Below are the code and all the weights of a small trained network. Each question names an input and a target symbol and asks about switching units off, where a switched-off unit gives its printed mean instead of its output.

import numpy as np


def w(rows, s, z=0):
    codes = np.array(rows[::2]) - 128.0
    scale = np.full(codes.shape[1], s)
    scale[-1] = z or s
    return codes * scale


def norm(h):
    return h / np.sqrt((h * h).mean(-1, keepdims=True) + 1e-5)


def f(y):
    return y / 2 * (1 + np.tanh(0.7978845608 * (y + 0.044715 * y**3)))


def softmax(a):
    e = np.exp(a - a.max(-1, keepdims=True))
    return e / e.sum(-1, keepdims=True)


def log_softmax(a):
    a = a - a.max(-1, keepdims=True)
    return a - np.log(np.exp(a).sum(-1, keepdims=True))


def net(x, mask):
    ids = ['Φαζηθξτω'.index(c) for c in x.split()]
    T = len(ids)
    res = E[ids] + P[:T]
    r = norm(res)
    for j in range(2):
        rows = slice(2 * j, 2 * j + 2)
        q, k, v = (r @ M[0][rows].T for M in (Q, K, V))
        z = softmax(np.where(np.tri(T) > 0, q @ k.T / 2**0.5, -1e9)) @ v
        o = O[0][rows]
        res = res + np.where(mask[j], z, o[:, -1]) @ o[:, :-1]
    y = f(norm(res) @ A[0][:, :-1].T + A[0][:, -1])
    res = res + np.where(mask[2:6], y, B[0][:, -1]) @ B[0][:, :-1]
    return log_softmax(norm(res)[-1] @ U[:, :-1].T + U[:, -1])


Q, K, V, O, A, B = {}, {}, {}, {}, {}, {}
E = w([
[110,137,118,180,132,162,152],'Φ',
[48,185,129,122,88,154,149],'α',
[117,148,92,97,159,107,184],'ζ',
[106,145,96,94,134,97,148],'η',
[76,119,164,123,155,78,114],'θ',
[164,85,71,107,101,121,101],'ξ',
[126,135,124,251,138,77,150],'τ',
[155,34,179,130,113,77,175],'ω',
],0.022)
P = w([
[136,97,87,161,189,252,145],'0',
[82,142,36,153,55,128,221],'1',
[39,43,56,112,162,202,141],'2',
[166,147,181,137,83,175,138],'3',
[117,171,94,70,51,81,208],'4',
[41,75,59,136,175,173,131],'5',
[177,152,180,133,102,165,100],'6',
[87,169,113,158,72,59,87],'7',
[54,71,66,116,178,153,151],'8',
[185,202,201,133,198,106,136],'9',
[108,162,117,127,106,33,63],'10',
[81,75,71,144,165,140,168],'11',
[225,234,148,129,138,182,108],'12',
],0.014)
Q[0] = w([
[172,89,126,18,140,240,80],'h0',
[46,92,53,175,216,119,130],'h0',
[6,1,84,151,235,181,134],'h1',
[94,152,40,143,162,173,117],'h1',
],0.0092)
K[0] = w([
[174,78,99,82,86,186,137],'h0',
[214,111,112,129,140,32,102],'h0',
[170,73,160,162,183,9,106],'h1',
[213,162,114,121,178,39,99],'h1',
],0.012)
V[0] = w([
[207,153,2,68,175,66,76],'h0',
[209,68,124,103,129,166,31],'h0',
[160,253,58,227,93,189,150],'h1',
[64,241,116,113,75,240,42],'h1',
],0.0092)
O[0] = w([
[70,139,134,158,9,190,85,64],'h0',
[106,178,94,204,184,149,63,2],'h0',
[135,131,165,243,117,90,209,167],'h1',
[64,213,216,140,53,95,165,147],'h1',
],0.011,0.0089)
A[0] = w([
[173,145,178,115,181,224,98,2],'n0',
[172,150,247,204,150,123,97,192],'n1',
[57,114,29,102,49,42,185,169],'n2',
[6,181,108,113,125,70,14,159],'n3',
],0.011,0.0077)
B[0] = w([
[85,218,171,97,112,7,190,123],'n0',
[87,180,125,123,162,214,83,192],'n1',
[41,124,201,197,148,111,209,246],'n2',
[124,88,154,194,66,179,73,151],'n3',
],0.015,0.012)
U = w([
[62,65,184,31,112,226,139,41],'Φ',
[109,129,136,142,48,136,44,197],'α',
[156,178,175,106,151,254,160,95],'ζ',
[119,110,74,167,89,69,193,146],'η',
[128,223,163,91,69,86,118,220],'θ',
[71,156,119,126,95,99,107,112],'ξ',
[144,117,140,70,175,159,82,154],'τ',
[178,119,159,185,192,215,139,2],'ω',
],0.011,0.0087)

Each question gives the input, a string of symbols that net reads in full, and the target symbol t.
The units are the heads (2 rows each of Q, K, V and O) and the neurons (one row each of A and B). Each row of codes is followed by its name. A weight is (code - 128) times the scale printed after its matrix; where a second scale follows, it is the last column's (O, A, B and U).
mask holds one flag per unit, heads first, then neurons. A switched-off unit (its flag False) gives its mean, the last column of its rows in O or B, instead of its output. The means were averaged over made-up inputs and are rounded, as every weight is.
A unit's drop is (log p(t) with every unit on - log p(t) with that unit switched off) / (log p(t) with every unit on - log p(t) with every unit switched off).
The circuit of an input: a set's keep is (log p(t) with only the set's units on - log p(t) with every unit switched off) / (log p(t) with every unit on - log p(t) with every unit switched off). Starting from all 6 units, units are removed one at a time, each time the one whose removal leaves the highest keep (on an exact tie, the one counted first), for as long as the keep stays at least 0.8.
units of the circuit, in order: the units of the circuit, biggest drop first
top k neurons: the k neurons with the biggest drops, biggest first
heads that matter: for each layer, one digit per head in row order, 1 if its drop is at least 0.15 and else 0, layers parted by /
drop of u: that unit's drop, to one decimal
input θ τ η ξ ξ θ, target α: units of the circuit, in order : h0, n3
input ζ θ τ τ, target ω: units of the circuit, in order : n1, h1, n2
input θ τ θ Φ θ Φ, target Φ: units of the circuit, in order : h1, h0
input θ τ Φ θ θ θ θ α ζ θ θ θ, target Φ: heads that matter : 01
input θ α ζ θ η θ θ α α θ ξ Φ, target α: units of the circuit, in order : h0, n3
input τ τ τ ω τ Φ, target τ: units of the circuit, in order : h1, n2
input ζ θ α ζ ξ ξ θ ζ τ ξ Φ Φ, target α: units of the circuit, in order : h0
input Φ ζ η ξ, target ζ: top 2 neurons : n1, n2
input Φ τ η ω, target ζ: heads that matter : 10
input τ θ ζ α τ α, target η: heads that matter : 01
input ω Φ θ τ τ Φ ξ θ ζ ω, target ζ: heads that matter : 00
input ζ τ θ τ, target ω: heads that matter : 11
input ζ θ α τ Φ τ θ η ξ ξ θ ζ, target α: drop of n2 : 0.0
input ξ τ α, target η: drop of h1 : 1.2
input θ θ θ θ ξ ζ ω ξ ζ ξ θ α, target α: drop of n0 : 0.0
input α ζ Φ ξ θ τ η θ θ θ θ Φ, target Φ: units of the circuit, in order : h1
input Φ τ Φ, target η: units of the circuit, in order : h1, n1
input ζ η ζ ξ θ ζ, target α: units of the circuit, in order : h0, n3
